108,151,148,149 -> 148

132,112,119,143,151,129
144,123,131,136,152,156
125,128,132,132,125,129
-> 125

107,148,103,149,154,106,150
141,114,142,109,113,143,114
-> 143

110,106,147,146,150,153
110,109,150,148,147,153
-> 147

107,105,101,107,107 -> 107

107,107,105,103,104,110,107
104,106,105,100,107,106,107
-> 106

115,128,121,102,123 -> 102

137,124,108,123,151,109
122,132,151,134,141,101
-> 141

132,131,140,116,135,103
132,131,140,115,135,102
-> 135
---
Q: [118 131 146 143 158 156 129]
A: 131

Q: [127 118 157 130 119]
A: 127

Q: [137 118 138 153]
A: 138

Q: [125 142 102 112 148 110]
A: 112

Q:
[[120 130 113 108 120 149]
 [110 124 106 121 128 126]]
A: 110

Q:
[[143 143 150 143 145]
 [114 112 107 113 115]
 [111 110 108 113 112]]
A: 110

Q: [147 108 109 106 104]
A: 108
---
[[132 145 137 129 151]
 [123 108 123 121 105]
 [116 110 122 122 104]] value 108

[[130 103 131 142]
 [133 122 129 133]] value 103

[[135 137 129 128 128 153 131]
 [135 129 128 129 128 144 131]
 [150 130 128 128 128 133 129]] value 129

[[147 116 109 144 157]
 [143 122 138 132 125]] value 116

[[113 147 119 111 112]
 [110 150 117 108 109]] value 147

[[153 151 155 149 149]
 [148 148 155 150 149]
 [148 154 158 149 153]] value 148

[[112 135 116 137 134 109 135]
 [140 126 143 126 124 132 101]
 [119 134 118 132 129 135 123]] value 126

[[102 119 122 113 144 136]
 [132 153 137 121 113 147]
 [151 142 114 113 135 139]] value 153
---
[[106 113 144 148 135 140 155]
 [144 144 115 103 117 122 105]
 [145 139 119 105 123 118 102]] >> 122

[[142 147 117 106 119]
 [142 148 114 108 120]
 [145 147 115 104 119]] >> 108

[[102 124 124 106 124 133 124]
 [124 135 128 145 131 112 132]
 [132 139 137 156 135 105 135]] >> 112

[[144 148 141 138 143 143 146]
 [144 132 141 154 127 127 129]
 [128 149 141 154 127 127 129]] >> 127

[[119 149 143 125 130 125]
 [128 154 133 128 116 125]
 [132 117 147 132 134 133]] >> 116

[[109 123 132 148 155 158 148]
 [129 118 108 101 105 109 121]
 [141 151 155 153 145 134 122]] >> 109
---
[145 146 142 109 151 148 105] >> 142

[[128 132 127 131 147 126 129]
 [126 124 131 132 114 131 129]
 [130 130 132 130 103 126 126]] >> 124

[[112 136 100 121 108]
 [111 130 109 124 116]
 [126 126 121 124 126]] >> 109

[[114 141 143 110 112]
 [129 100 102 137 135]] >> 110

[138 137 153 129 127 113] >> 129

[[124 123 125 127 122 107]
 [118 124  99 115 126 127]] >> 115

[153 130 114 135 121 129] >> 129

[109 147 111 152 126 102] >> 111

[124 119 117 152 108] >> 119
---
[[120 138 106 117 131 131]
 [132 125 129 129 131 130]
 [126 132 138 124 125 127]]: 129

[[111 115 125 126]
 [128 120 113 154]]: 113

[[146 108 113 109 153 116]
 [155 133 103 131 125 115]]: 103

[[150 140 135 143 109 145 147]
 [106 116 127 112 148 110 113]
 [104 117 122 110 147 112 108]]: 127

[[110 156 107 117 133 116]
 [128 127 126 126 128 128]
 [126 130 125 124 127 127]]: 126

[[151 149 133 132 141 111]
 [151 147 137 132 145 110]]: 137

[[140 140 148 145 110  99 100]
 [109 110 110 110 149 150 149]
 [144 141 147 143 109 105 101]]: 110

[[137 127 106 129 123 152 127]
 [128 140 143 135 128 121 143]]: 143

[[120 118 111 130 156]
 [115 118 108 128 156]]: 108

[[118 125 108 149 110 111]
 [129 132 148 106 145 144]
 [117 128 111 151 110 111]]: 148
---
[150, 115, 139, 140, 144] -> 150, 144
[120, 135, 102, 125, 111] -> 120, 111
[112, 154, 143, 102, 158, 98] -> 112, 98
[[149, 146, 147, 148, 146, 142, 144], [149, 147, 152, 144, 147, 152, 156], [149, 149, 147, 149, 149, 145, 144]] -> 149, 144
[[157, 124, 141, 124], [128, 123, 115, 123], [128, 103, 125, 126]] -> 157, 126
[122, 133, 144, 134, 98] -> 122, 98
[[148, 144, 135, 129, 141, 115], [151, 143, 132, 131, 144, 114], [149, 145, 133, 130, 144, 113]] -> 148, 113
[101, 111, 134, 124] -> 101, 124
[152, 138, 117, 126, 115, 123] -> 152, 123
---
[[136 125 133 134 126 133]
 [102 148 109 105 148 109]] -> 134

[[134 127 130 115 142 119]
 [122 150 140 120 145 135]] -> 115

[[137 118 115 119 124 131]
 [132 117 106 119 135 134]] -> 119

[[119 123 111 145 112 109]
 [113 124 106 153 109 107]] -> 145

[[132 126 128 135 129 123]
 [111 113 113 150 118 116]] -> 135

[[129 154 139 142 144 130]
 [130 155 140 142 144 131]] -> 142

[[116 130 151 134 114 118]
 [128 151 112 110 130 136]] -> 134

[[133 142 132 102 135 130]
 [148 127 105 122 108 144]] -> 102
---
[125 113 107 130 102 143 153] -> 125
[101 125 139 100 117 126] -> 101
[118 155 139 133 124] -> 118
[100 127 127 123 118] -> 100
[141 134 103 150 157 151 116] -> 141
[115 144 105 129 127] -> 115
[103 106 145 138 121 133] -> 103
---
[[119 133 121 127 128 125 130]
 [137 116 129 136 142 110 139]
 [123 126 115 150 129 106 126]] result: 119, 126

[128 112 113 149 126 135] result: 128, 135

[157 143 138 125] result: 157, 125

[124 101 106 122] result: 124, 122

[120 103 110 108 141 136 105] result: 120, 105

[119 122 150 155] result: 119, 155

[129 135 125 100] result: 129, 100

[121 116 138 132 107] result: 121, 107

[[104 130 106 137 134 134]
 [145 129 146 120 130 129]] result: 104, 129
---
[[102  98 125 121 103]
 [127 100 128 131 105]]	102, 105

[[114 115 115 114]
 [143 125 154 103]
 [139 124 147 105]]	114, 105

[[131 118 115 157 135 102 119]
 [133 127 130 129 127 130 126]]	131, 126

[104 139 128 108 123 127 121]	104, 121

[135 155 129 111 124  99]	135, 99

[131 134 126 104]	131, 104
---
[[124 130 128 131 129 129 130]
 [132 133 139 142 119 139 106]
 [129 133 131 130 126 129 136]] Answer: 142, 142

[[131 110 128 107 141]
 [131 103 124 108 139]
 [131 113 130 110 137]] Answer: 124, 141

[133 147 128 103 119] Answer: 128, 147

[127 132 107 128  99 137 134] Answer: 128, 137

[[116 115 136 152 117]
 [129 129 126 146 124]
 [124 112 134 138 119]] Answer: 126, 152

[[125 147 134 119 122]
 [115 156 128 117 119]
 [113 138 132 120 122]] Answer: 128, 156
---
[127 134 100 146]	146, 100

[[145 120 136 111]
 [124 134 144 141]
 [103 109 117 129]]	145, 103

[[108 133 146 142 128]
 [144 130 139 151 136]
 [157 133 126 152 147]]	157, 108

[[127 142 138 140 118]
 [126 118 134 144 146]
 [106 120 129 135 156]]	156, 106

[119 135 100 145 137 113]	145, 100

[126 134 120 155 125 133]	155, 120

[127 134 125 126 135 149]	149, 125
---
array([ 99, 105, 110, 122, 118])	99
array([144, 136, 138, 134, 137, 156, 137])	144
array([141, 107, 131, 132, 116, 124])	141
array([151, 133, 153, 119, 150, 156])	151
array([144, 106, 150, 113, 146, 149, 102])	144
array([107, 137, 109, 143, 157, 124])	107
---
Input: [105 105 131 109]
Output: 105, 109

Input: [146 132 128 151]
Output: 146, 151

Input: [142 133 128 144 127 157]
Output: 142, 157

Input:
[[130 129 127 126 129]
 [130 129 128 126 129]
 [114 102 144 151 133]]
Output: 130, 133

Input: [136 146 149 131 102 127]
Output: 136, 127

Input: [147 114 152 154 149]
Output: 147, 149

Input: [127 131 128 128 135 149 149]
Output: 127, 149

Input: [134 106 101 115]
Output: 134, 115

Input:
[[149 112 109 146 148]
 [150 115 137 106 135]]
Output: 149, 135
---
[157 111 109 123] → 157, 123

[153 122 147 126 117 145 113] → 153, 113

[138 121 149 103] → 138, 103

[122 121 103 127 122] → 122, 122

[[139 138 102 140 111 138 138]
 [144 144 118 145 120 144 144]
 [128 128 110 128 116 128 128]] → 139, 128

[[120 117 123 117 113 137]
 [134 100 140 131 145 138]] → 120, 138

[150 133 140 132 131 145] → 150, 145

[121 133 151 113 132 101 152] → 121, 152

[125 116 131 106] → 125, 106

[[145 132 136 146 132 135 143]
 [151 131 137 142 129 142 144]] → 145, 144
---
[129 138 110 116 150 141 147] ==> 129
[154 154 150 147] ==> 154
[143 150 129 128 120 147 138] ==> 143
[139 153 136 155 155 153 141] ==> 139
[112 116 102 121 115 143] ==> 112
[115 108 125 112 149 119] ==> 115
[157 109 156 152 100 109] ==> 157
[123 154 149 157 142] ==> 123
[ 98 136 115 125 116] ==> 98
